Below are the code and all the weights of a small trained network. Each question names an input and a target symbol and asks about switching units off, where a switched-off unit gives its printed mean instead of its output.

import numpy as np


def w(rows, s, z=0):
    codes = np.array(rows[::2]) - 128.0
    scale = np.full(codes.shape[1], s)
    scale[-1] = z or s
    return codes * scale


def f(y):
    return np.maximum(y, 0)


def softmax(a):
    e = np.exp(a - a.max(-1, keepdims=True))
    return e / e.sum(-1, keepdims=True)


def log_softmax(a):
    a = a - a.max(-1, keepdims=True)
    return a - np.log(np.exp(a).sum(-1, keepdims=True))


def net(x, mask):
    ids = ['ΓΔΛΨΩβεμστφ'.index(c) for c in x.split()]
    T = len(ids)
    res = E[ids] + P[:T]
    u = 0
    for l in range(2):
        q, k, v = (res @ M[l].T for M in (Q, K, V))
        z = softmax(np.where(np.tri(T) > 0, q @ k.T / 2**0.5, -1e9)) @ v
        res = res + np.where(mask[u], z, O[l][:, -1]) @ O[l][:, :-1]
        u += 1
        y = f(res @ A[l][:, :-1].T + A[l][:, -1])
        res = res + np.where(mask[u : u + 8], y, B[l][:, -1]) @ B[l][:, :-1]
        u += 8
    return log_softmax(res[-1] @ U[:, :-1].T + U[:, -1])


Q, K, V, O, A, B = {}, {}, {}, {}, {}, {}
E = w([
[147,181,45,162,79,79,252],'Γ',
[150,117,142,187,121,158,66],'Δ',
[74,76,116,178,136,107,158],'Λ',
[133,137,98,125,46,64,194],'Ψ',
[99,96,133,141,76,99,140],'Ω',
[102,136,63,180,115,106,219],'β',
[206,187,76,171,87,130,125],'ε',
[156,108,152,124,45,105,67],'μ',
[74,112,116,92,24,45,236],'σ',
[67,93,66,179,105,174,208],'τ',
[66,74,154,186,140,199,96],'φ',
],0.013)
P = w([
[205,112,126,248,192,82,205],'0',
[66,180,105,118,180,56,171],'1',
[152,85,163,194,82,123,117],'2',
[132,126,6,152,101,103,56],'3',
[79,168,87,76,178,86,105],'4',
[160,69,171,148,34,146,178],'5',
[75,159,82,158,77,144,118],'6',
[65,164,85,81,174,110,114],'7',
[159,99,151,182,77,134,197],'8',
],0.015)
Q[0] = w([
[68,152,40,111,134,84,52],'L0H0',
[140,143,136,11,204,173,145],'L0H0',
],0.012)
K[0] = w([
[73,117,125,59,31,254,123],'L0H0',
[22,226,41,109,177,88,33],'L0H0',
],0.0095)
V[0] = w([
[69,151,21,142,146,153,201],'L0H0',
[20,2,160,172,189,178,128],'L0H0',
],0.0091)
O[0] = w([
[89,44,6,65,189,108,188,252],'L0H0',
[175,138,193,60,128,240,203,173],'L0H0',
],0.013,0.003)
A[0] = w([
[185,79,135,179,57,85,165,165],'L0N0',
[188,186,97,254,139,107,140,90],'L0N1',
[178,148,208,163,169,145,166,1],'L0N2',
[116,84,167,156,216,144,128,97],'L0N3',
[115,171,143,48,113,81,132,24],'L0N4',
[134,61,43,161,113,82,84,146],'L0N5',
[76,127,128,236,75,166,148,51],'L0N6',
[151,100,181,113,73,250,167,126],'L0N7',
],0.0086,0.0057)
B[0] = w([
[151,116,211,154,133,172,144,220],'L0N0',
[63,117,212,131,126,180,33,191],'L0N1',
[62,147,58,147,60,135,134,150],'L0N2',
[158,205,173,133,99,157,179,143],'L0N3',
[88,225,136,128,114,255,186,135],'L0N4',
[56,142,129,173,75,174,123,252],'L0N5',
[178,159,197,100,68,103,73,176],'L0N6',
[149,196,100,131,111,69,211,222],'L0N7',
],0.0094,0.013)
Q[1] = w([
[99,179,89,2,128,123,77],'L1H0',
[145,202,113,168,79,107,91],'L1H0',
],0.011)
K[1] = w([
[194,140,21,1,48,46,31],'L1H0',
[136,105,110,66,32,73,110],'L1H0',
],0.0065)
V[1] = w([
[143,28,182,84,89,51,124],'L1H0',
[168,2,129,132,54,84,189],'L1H0',
],0.0074)
O[1] = w([
[230,6,184,151,108,137,2,3],'L1H0',
[239,20,88,117,93,76,205,152],'L1H0',
],0.0081,0.0064)
A[1] = w([
[149,197,240,70,112,89,94,151],'L1N0',
[140,140,102,92,126,150,61,30],'L1N1',
[83,251,140,155,164,190,137,118],'L1N2',
[127,44,100,192,77,92,84,28],'L1N3',
[61,162,165,112,123,150,107,234],'L1N4',
[155,63,215,151,156,160,116,35],'L1N5',
[42,132,131,99,169,5,89,181],'L1N6',
[70,155,85,56,254,79,108,2],'L1N7',
],0.0084,0.0064)
B[1] = w([
[98,128,88,109,194,187,159,205],'L1N0',
[138,117,161,176,73,76,203,134],'L1N1',
[135,56,154,72,84,86,16,252],'L1N2',
[19,77,132,130,194,6,143,176],'L1N3',
[178,151,111,107,168,115,106,225],'L1N4',
[166,172,36,192,146,69,147,169],'L1N5',
[254,193,82,113,119,61,106,174],'L1N6',
[133,123,234,242,93,213,182,158],'L1N7',
],0.0089,0.022)
U = w([
[87,143,65,136,122,124,138,2],'Γ',
[96,107,186,80,155,150,149,253],'Δ',
[169,132,109,142,125,120,158,169],'Λ',
[78,143,185,190,79,123,154,44],'Ψ',
[198,93,135,225,1,166,124,153],'Ω',
[108,81,61,149,86,214,128,242],'β',
[113,129,146,149,78,123,123,12],'ε',
[102,214,127,190,141,140,153,94],'μ',
[165,56,114,142,95,114,135,112],'σ',
[197,80,30,66,181,106,128,172],'τ',
[119,169,100,137,81,119,150,34],'φ',
],0.0082,0.0053)

Each question gives the input, a string of symbols that net reads in full, and the target symbol t.
The units are the heads (2 rows each of Q, K, V and O) and the neurons (one row each of A and B). Each row of codes is followed by its name. A weight is (code - 128) times the scale printed after its matrix; where a second scale follows, it is the last column's (O, A, B and U).
mask holds one flag per unit, layer by layer, with each layer's heads first. A switched-off unit (its flag False) gives its mean, the last column of its rows in O or B, instead of its output. The means were averaged over made-up inputs and are rounded, as every weight is.
A unit's drop is (log p(t) with every unit on - log p(t) with that unit switched off) / (log p(t) with every unit on - log p(t) with every unit switched off).
The circuit of an input: a set's keep is (log p(t) with only the set's units on - log p(t) with every unit switched off) / (log p(t) with every unit on - log p(t) with every unit switched off). Starting from the 12 units with the biggest drops (on a tie, the unit counted first), units are removed one at a time, each time the one whose removal leaves the highest keep (on an exact tie, the one counted first), for as long as the keep stays at least 0.8.
circuit, biggest first: the units of the circuit, biggest drop first
most important unit: the unit with the biggest drop
top k neurons: the k neurons with the biggest drops, biggest first
top k neurons in layer l: the k neurons of layer l with the biggest drops, biggest first
input Λ Ψ μ Ψ Γ Ω β Δ μ, target Λ: circuit, biggest first	[L0H0, L0N7, L1N2, L1H0]
input τ μ φ σ β μ, target τ: circuit, biggest first	[L0H0]
input Λ φ μ Λ Ψ φ Γ φ φ, target Λ: circuit, biggest first	[L0H0, L0N7, L1H0]
input β Δ μ μ Ω ε μ, target ε: top 2 neurons	[L0N5, L1N2]
input Λ Ψ Λ β τ, target β: circuit, biggest first	[L0H0, L1N7, L1N3]
input σ Δ φ μ β, target Δ: circuit, biggest first	[L0H0, L1N5]
input μ Ω Ψ Γ μ Γ Ω, target Γ: circuit, biggest first	[L0H0, L1N3]
input φ μ μ φ β Ψ Γ, target Ψ: top 2 neurons in layer 1	[L1N3, L1N2]
input Γ Δ μ Λ Γ β Δ, target β: top 2 neurons in layer 1	[L1N6, L1N3]
input β μ μ Γ β μ μ μ, target τ: circuit, biggest first	[L0N5, L0N0]
input Δ Ψ Γ τ μ, target β: top 3 neurons in layer 1	[L1N7, L1N3, L1N5]
input μ τ ε μ Γ Ω, target μ: top 4 neurons	[L1N0, L0N1, L1N5, L1N2]
input Ω μ Γ Δ ε ε ε μ τ, target Ω: circuit, biggest first	[L1N3, L1N0]
input Ω ε Λ μ Δ Λ, target Ω: most important unit	L1H0
input Ω Δ ε Ω μ φ Δ, target φ: top 3 neurons	[L0N7, L0N2, L1N2]
input Γ Γ σ Γ Ω φ Ψ Ψ μ, target Γ: circuit, biggest first	[L0H0, L0N5, L1N3]
input ε Δ φ τ Γ μ τ τ, target β: top 2 neurons	[L1N7, L1N3]
input Δ τ σ φ Γ μ μ Δ, target τ: top 3 neurons in layer 0	[L0N0, L0N5, L0N3]
input Ω ε Ψ φ, target Ψ: top 3 neurons	[L1N3, L1N2, L0N5]
input Δ μ ε, target Δ: most important unit	L1H0
input μ μ ε ε σ Ψ σ Λ μ, target μ: top 3 neurons in layer 1	[L1N5, L1N0, L1N2]
input Ψ Ω μ, target Ψ: top 2 neurons	[L1N3, L0N5]
input β Ψ σ σ, target σ: circuit, biggest first	[L1H0, L1N3, L0H0]
input Δ Δ Δ μ Ψ μ, target Δ: top 3 neurons	[L1N0, L0N1, L0N0]
input σ φ μ, target σ: top 3 neurons	[L0N0, L1N3, L0N5]
input Ψ Γ ε μ φ Ψ σ φ σ, target Ψ: top 3 neurons in layer 1	[L1N2, L1N3, L1N0]
input σ φ Δ σ Λ Ψ Ψ, target Ψ: most important unit	L0H0
